How the units are linked:
* | % @ ! & ~ ^
q198 | q432 q69 q710 q686 q10 q363
q15 | q89 q232 q49 q285 q978 q853
q923 | q18 q870 q232 q978 q486 q989
q28 | q69 q68 q71 q660 q521 q123
q977 | q230 q270 q521 q69 q193 q792
q857 | q923 q350 q960 q853 q989 q268
q686 | q39 q198 q368 q792 q280 q710
q626 | q361 q282 q870 q486 q719 q589
q638 | q28 q65 q827 q866 q123 q755
q989 | q486 q768 q857 q232 q870 q350
q258 | q676 q182 q899 q524 q612 q855
q866 | q660 q638 q356 q801 q71 q827
q7 | q99 q585 q662 q993 q301 q524
q702 | q677 q303 q612 q676 q82 q464
q230 | q15 q960 q133 q110 q853 q193
q232 | q624 q989 q853 q15 q923 q857
q565 | q801 q981 q82 q677 q356 q37
q123 | q521 q607 q638 q71 q68 q65
q99 | q981 q537 q462 q303 q898 q301
q71 | q363 q123 q866 q800 q28 q638
q350 | q870 q285 q268 q857 q768 q34
q537 | q869 q881 q301 q99 q217 q676
q728 | q993 q302 q371 q545 q662 q823
q133 | q49 q193 q69 q10 q230 q977
q881 | q846 q82 q676 q537 q677 q702
q255 | q371 q18 q89 q282 q387 q624
q823 | q662 q439 q387 q371 q302 q181
q268 | q989 q34 q39 q960 q350 q432
q624 | q387 q486 q978 q89 q18 q923
q660 | q198 q28 q800 q41 q363 q71
q719 | q620 q838 q626 q312 q239 q282
q792 | q193 q686 q68 q521 q270 q368
q37 | q356 q898 q303 q82 q981 q99
q18 | q823 q312 q624 q255 q181 q486
q607 | q792 q41 q65 q123 q368 q415
q870 | q312 q589 q989 q923 q626 q768
q371 | q708 q823 q838 q239 q728 q387
q462 | q37 q301 q993 q464 q99 q7
q301 | q898 q676 q7 q462 q537 q585
q302 | q7 q899 q823 q728 q524 q439
q855 | q612 q708 q620 q899 q182 q545
q361 | q899 q239 q312 q181 q620 q719
q545 | q182 q728 q239 q620 q708 q371
q801 | q41 q866 q534 q188 q800 q356
q363 | q10 q521 q660 q710 q69 q28
q432 | q350 q110 q280 q39 q34 q10
q89 | q838 q624 q286 q589 q255 q978
q49 | q286 q853 q110 q34 q15 q230
q521 | q133 q792 q28 q363 q977 q68
q34 | q768 q49 q432 q268 q285 q110
q827 | q71 q755 q981 q356 q638 q869
q356 | q800 q827 q565 q534 q866 q981
q368 | q270 q710 q607 q68 q686 q41
q415 | q368 q800 q188 q65 q41 q801
q285 | q589 q15 q34 q350 q286 q49
q110 | q285 q230 q10 q432 q49 q133
q838 | q545 q387 q282 q719 q371 q255
q898 | q827 q217 q99 q37 q869 q537
q981 | q866 q869 q37 q565 q827 q898
q280 | q268 q10 q686 q270 q432 q198
q755 | q123 q188 q869 q827 q65 q846
q464 | q82 q462 q182 q612 q303 q993
q193 | q853 q39 q977 q133 q960 q270
q768 | q626 q286 q350 q989 q589 q285
q534 | q415 q356 q677 q846 q801 q565
q585 | q537 q612 q524 q7 q676 q258
q960 | q232 q268 q193 q230 q857 q39
q800 | q710 q71 q801 q415 q660 q866
q676 | q217 q702 q585 q301 q881 q612
q439 | q524 q620 q181 q823 q899 q361
q239 | q855 q371 q719 q361 q545 q838
q993 | q303 q7 q708 q182 q462 q662
q978 | q255 q923 q15 q286 q624 q232
q486 | q181 q626 q923 q624 q312 q870
q182 | q702 q993 q855 q258 q464 q708
q39 | q857 q432 q270 q193 q268 q280
q853 | q978 q857 q230 q49 q232 q960
q303 | q565 q99 q464 q702 q37 q462
q217 | q755 q677 q537 q898 q846 q881
q387 | q728 q181 q255 q838 q823 q18
q869 | q638 q846 q898 q981 q755 q217
q65 | q68 q415 q755 q638 q607 q188
q524 | q301 q258 q302 q662 q585 q899
q286 | q282 q978 q285 q768 q89 q15
q846 | q65 q534 q217 q869 q188 q677
q181 | q302 q361 q18 q387 q439 q312
q10 | q34 q133 q198 q280 q110 q69
q82 | q534 q37 q702 q881 q565 q303
q612 | q881 q464 q258 q585 q702 q182
q188 | q607 q801 q846 q755 q415 q534
q620 | q258 q545 q361 q439 q855 q239
q677 | q188 q565 q881 q217 q534 q82
q662 | q462 q524 q728 q708 q7 q302
q270 | q960 q280 q792 q977 q39 q686
q282 | q239 q255 q589 q626 q838 q89
q68 | q977 q368 q123 q28 q792 q607
q41 | q686 q660 q415 q607 q710 q800
q589 | q719 q89 q768 q870 q282 q286
q312 | q439 q719 q486 q18 q361 q626
q710 | q280 q363 q41 q368 q198 q660
q708 | q464 q662 q545 q855 q993 q728
q69 | q110 q977 q363 q198 q133 q521
q899 | q585 q855 q439 q302 q258 q620

In the rows, 50 stands for zero.

The rows follow the links: the fewer symbols apart two units are, the more alike their rows tend to be.

Each row is also shifted at random along 4 hidden directions that mean nothing.

Row, then unit:
[ 23  49  46  63  50  48  44  37  49  41  54  51  42  64  50  43  49  41  50  48  51  37  44  34  43  29  42  68]
unit: q387
[ 55  43  48  56  58  53  51  66  46  57  37  32  47  42  71  52  57  55  32  56  43  45  52  55  49  59  49  43]
unit: q898
[ 70  45  37  54  43  53  52  50  56  43  37  63  55  48  56  64  63  49  61  52  64  62  36  70  53  52  55  43]
unit: q232
[ 59  34  33  66  50  72  50  39  52  39  38  54  54  54  48  60  59  44  51  47  41  52  44  48  47  44  53  61]
unit: q15
[ 34  42  36  54  54  46  58  30  50  41  55  61  40  64  42  51  55  42  60  47  50  48  48  50  43  34  42  66]
unit: q486
[ 90  49  41  58  64  61  46  62  40  55  40  38  51  43  56  62  56  52  43  57  40  60  43  55  53  51  56  45]
unit: q415
[ 59  66  61  43  53  36  46  68  50  56  56  47  44  42  48  48  43  55  51  57  57  59  48  56  55  55  52  30]
unit: q866
[ 37  41  42  54  66  53  57  41  33  57  56  32  46  50  44  42  42  46  39  56  36  50  46  44  50  44  50  56]
unit: q37
[ 67  54  49  69  61  57  37  70  43  54  39  30  42  44  63  53  53  52  33  59  43  48  41  45  50  48  50  42]
unit: q356
[ 48  48  51  47  55  52  53  36  53  43  66  59  52  53  20  51  38  44  62  48  38  59  57  44  50  41  54  50]
unit: q270
[ 39  56  48  26  47  30  71  44  38  61  61  61  36  56  54  44  55  64  55  46  66  50  58  64  48  65  38  57]
unit: q899
[ 39  36  31  65  44  64  53  40  43  47  37  46  50  50  59  52  58  47  43  51  55  51  30  55  51  51  52  58]
unit: q181
[ 43  49  50  55  46  51  45  36  50  46  49  46  50  63  58  34  44  45  52  43  48  25  51  28  43  37  43  76]
unit: q371
[ 33  38  50  45  44  49  56  30  66  39  54  62  61  57  36  44  42  39  65  43  45  42  60  45  46  40  51  58]
unit: q768
[ 54  75  68  50  42  43  34  70  44  60  51  39  45  42  63  38  40  59  40  53  64  44  39  41  56  59  50  41]
unit: q881
[ 69  46  56  54  47  66  39  61  58  50  40  42  71  37  49  57  46  48  45  51  40  57  50  48  58  55  65  36]
unit: q68
[ 32  36  47  43  44  48  62  30  62  41  52  62  55  59  42  46  49  44  62  42  45  41  64  49  44  45  47  61]
unit: q870
[ 45  45  43  59  65  54  60  47  35  55  53  31  31  50  45  39  41  52  37  55  34  42  50  45  47  53  45  53]
unit: q565
[ 33  63  69  44  46  38  43  67  69  47  60  62  47  44  39  59  51  52  54  51  53  63  62  57  52  52  51  24]
unit: q792
[ 57  53  61  40  56  51  49  41  53  49  65  54  60  50  25  45  32  44  61  46  33  50  65  37  52  42  55  52]
unit: q710
[ 64  47  54  55  52  65  43  65  54  53  41  40  60  38  51  60  52  52  40  53  39  58  52  53  55  60  60  35]
unit: q607
[ 60  55  44  52  40  47  43  55  50  48  37  59  52  53  70  59  66  52  53  51  72  53  35  60  50  49  48  53]
unit: q719
[ 32  60  65  42  62  41  43  51  49  54  71  49  53  51  30  49  40  44  48  51  36  56  63  38  51  39  50  45]
unit: q638
[ 66  50  44  52  35  51  53  57  59  46  34  62  46  50  68  56  65  58  55  48  69  48  45  63  48  63  47  48]
unit: q89
[ 32  42  49  52  45  49  56  33  63  37  57  62  48  58  31  45  42  42  63  46  46  45  56  45  45  41  48  56]
unit: q285
[ 22  43  38  57  54  46  53  32  47  42  57  58  44  64  44  51  55  40  55  49  51  49  45  47  43  29  43  66]
unit: q18
[ 45  69  65  48  38  47  33  65  45  59  47  45  55  45  70  44  52  58  40  49  69  45  40  43  55  57  51  49]
unit: q993
[ 59  51  35  52  43  46  55  55  49  48  39  65  39  52  67  66  75  58  52  51  71  61  39  73  48  59  43  50]
unit: q282
[ 66  31  42  51  68  54  61  42  46  51  47  33  55  47  42  45  37  42  50  56  27  46  56  48  49  44  56  49]
unit: q65
[ 39  60  60  39  38  47  43  62  47  61  46  51  62  45  71  52  61  59  40  46  67  51  49  54  54  63  50  48]
unit: q662
[ 64  60  53  36  57  38  41  55  34  64  55  43  69  43  52  53  45  46  52  58  60  68  34  57  62  45  63  41]
unit: q217
[ 71  50  42  63  42  59  45  56  58  40  37  58  46  45  49  60  55  50  55  53  60  60  34  61  53  55  54  39]
unit: q268
[ 38  51  59  58  27  55  40  61  76  39  35  58  60  44  61  51  53  49  52  46  65  45  45  54  53  57  55  36]
unit: q978
[ 43  32  41  66  52  69  50  44  62  37  43  53  53  49  42  62  58  44  48  47  33  53  57  48  46  45  53  50]
unit: q960

The symbols that take the first to the second take the third to the fourth, perhaps in another order. What is the fourth?
Answers are names.
A [ 69  68  64  45  50  37  47  70  58  51  55  53  37  44  47  48  44  56  55  55  56  52  55  54  51  57  48  32]
B [ 51  63  64  45  58  47  52  53  49  53  67  51  32  52  33  42  40  57  49  47  36  45  70  38  46  53  42  50]
C [ 45  61  45  39  70  23  56  48  28  61  67  49  32  60  48  50  53  50  52  57  56  59  47  57  46  37  39  54]
D q301

A [ 49  60  47  36  68  24  51  44  30  60  66  48  47  59  48  48  48  45  57  57  55  57  45  51  49  30  46  57]
B [ 79  67  61  42  52  37  48  68  48  57  52  46  42  44  52  43  40  58  54  56  57  50  50  54  54  58  50  36]
C [ 49  59  56  40  56  34  55  65  56  51  61  62  41  45  39  65  57  53  55  55  54  72  59  70  51  54  49  26]
D q268

A [ 70  60  68  35  47  38  43  62  65  50  54  56  65  44  44  51  41  48  64  51  51  55  61  52  55  49  58  33]
B [ 69  31  39  60  55  68  59  46  60  41  39  51  47  51  46  58  56  49  51  46  31  45  63  52  43  52  49  55]
C [ 80  62  55  36  68  33  50  47  35  60  63  45  47  58  46  42  41  49  58  52  42  45  59  40  47  37  45  64]
D q607

A [ 63  64  65  42  50  37  45  66  62  49  56  57  47  45  44  53  46  52  58  54  53  56  58  55  52  52  51  31]
B [ 48  32  41  53  67  54  68  47  48  51  50  37  41  45  40  49  45  48  43  55  27  50  62  57  47  56  50  43]
C [ 54  64  62  49  56  49  51  54  50  49  67  52  26  53  30  41  37  58  51  47  37  44  67  36  46  54  40  51]
D q801

A [ 55  40  46  47  35  58  59  55  66  44  36  64  56  41  53  63  62  56  54  46  59  60  53  72  53  70  55  35]
B [ 59  27  32  47  44  61  62  35  44  53  31  44  70  47  67  48  55  48  49  47  52  44  42  60  52  59  58  62]
C [ 39  46  47  52  50  52  55  39  44  51  50  45  42  62  58  37  50  52  45  43  46  28  58  36  41  47  39  75]
D q677

A [ 30  36  49  47  54  52  62  65  50  60  39  35  49  39  70  55  64  59  27  53  43  49  63  65  49  71  48  37]
B [ 73  57  61  24  62  36  60  50  43  63  61  48  50  54  49  40  43  58  56  46  39  40  77  44  47  55  44  60]
C [ 54  57  44  29  57  26  62  39  31  61  61  56  46  59  53  45  51  52  61  52  64  53  46  59  49  46  43  62]
D q676

A [ 38  36  38  51  59  50  62  58  42  58  38  35  46  43  70  56  65  56  31  56  47  53  50  67  48  63  48  42]
B [ 76  63  64  36  49  39  41  61  45  62  51  40  69  42  55  41  34  50  55  55  58  50  44  47  60  52  61  41]
C [ 43  25  32  45  53  53  61  39  41  56  36  39  73  45  66  56  59  44  44  53  51  54  39  67  55  51  60  52]
D q702

A [ 43  46  44  48  54  54  62  40  36  57  51  42  37  57  58  37  51  59  40  44  42  32  60  40  42  57  37  72]
B [ 67  60  53  31  67  31  57  49  34  62  64  46  43  58  48  44  47  53  55  52  45  47  63  47  46  44  43  60]
C [ 30  56  69  32  58  39  49  51  53  57  69  47  61  49  38  46  41  48  49  47  35  50  74  40  51  46  52  46]
D q792

A [ 49  37  51  71  44  72  43  50  70  34  38  49  53  50  47  50  49  44  47  44  33  37  58  37  45  47  52  53]
B [ 83  65  59  46  52  39  38  59  58  45  55  62  52  53  42  56  47  47  68  51  55  56  51  50  51  39  52  43]
C [ 46  42  35  71  49  57  41  45  41  47  35  33  52  51  66  45  49  41  41  58  58  44  19  47  51  39  53  57]
D q838

A [ 49  38  41  49  50  47  49  24  53  41  51  56  68  64  44  46  44  33  68  46  48  42  46  41  47  24  53  72]
B [ 44  36  47  43  45  48  58  27  61  41  51  61  62  60  43  44  44  41  66  42  45  39  60  46  46  40  50  67]
C [ 75  57  50  33  44  44  44  36  47  48  57  74  75  58  40  61  53  44  75  44  62  63  46  52  55  38  57  62]
D q350

A [ 76  43  52  43  29  55  49  52  68  44  30  59  73  47  66  52  53  50  62  44  63  43  50  58  53  60  59  49]
B [ 41  53  49  59  49  52  56  40  58  38  62  62  26  57  26  45  40  49  59  47  45  48  53  45  45  47  42  51]
C [ 59  66  62  43  42  44  47  60  64  44  57  71  41  53  43  58  56  57  61  45  58  55  62  52  47  56  45  43]
D q363

A [ 63  46  38  63  63  49  47  60  37  57  37  29  44  47  71  53  57  49  36  60  48  47  35  55  49  45  50  48]
B [ 66  44  48  56  61  54  41  63  45  57  38  30  63  42  66  54  53  46  38  57  41  50  44  50  53  45  58  44]
C [ 32  31  48  28  51  52  64  29  45  58  50  47  77  54  56  45  52  47  49  39  38  39  70  46  48  51  53  71]
D q585

A [ 39  44  48  38  37  47  53  53  58  52  39  63  70  47  68  65  70  53  51  45  67  60  51  69  53  59  54  45]
B [  8  46  52  53  45  50  56  40  54  47  54  51  39  58  54  41  55  52  41  42  46  35  63  40  40  52  38  64]
C [ 38  64  51  41  39  42  50  41  46  50  62  70  47  57  44  51  53  53  61  45  69  59  43  53  52  50  46  57]
D q181

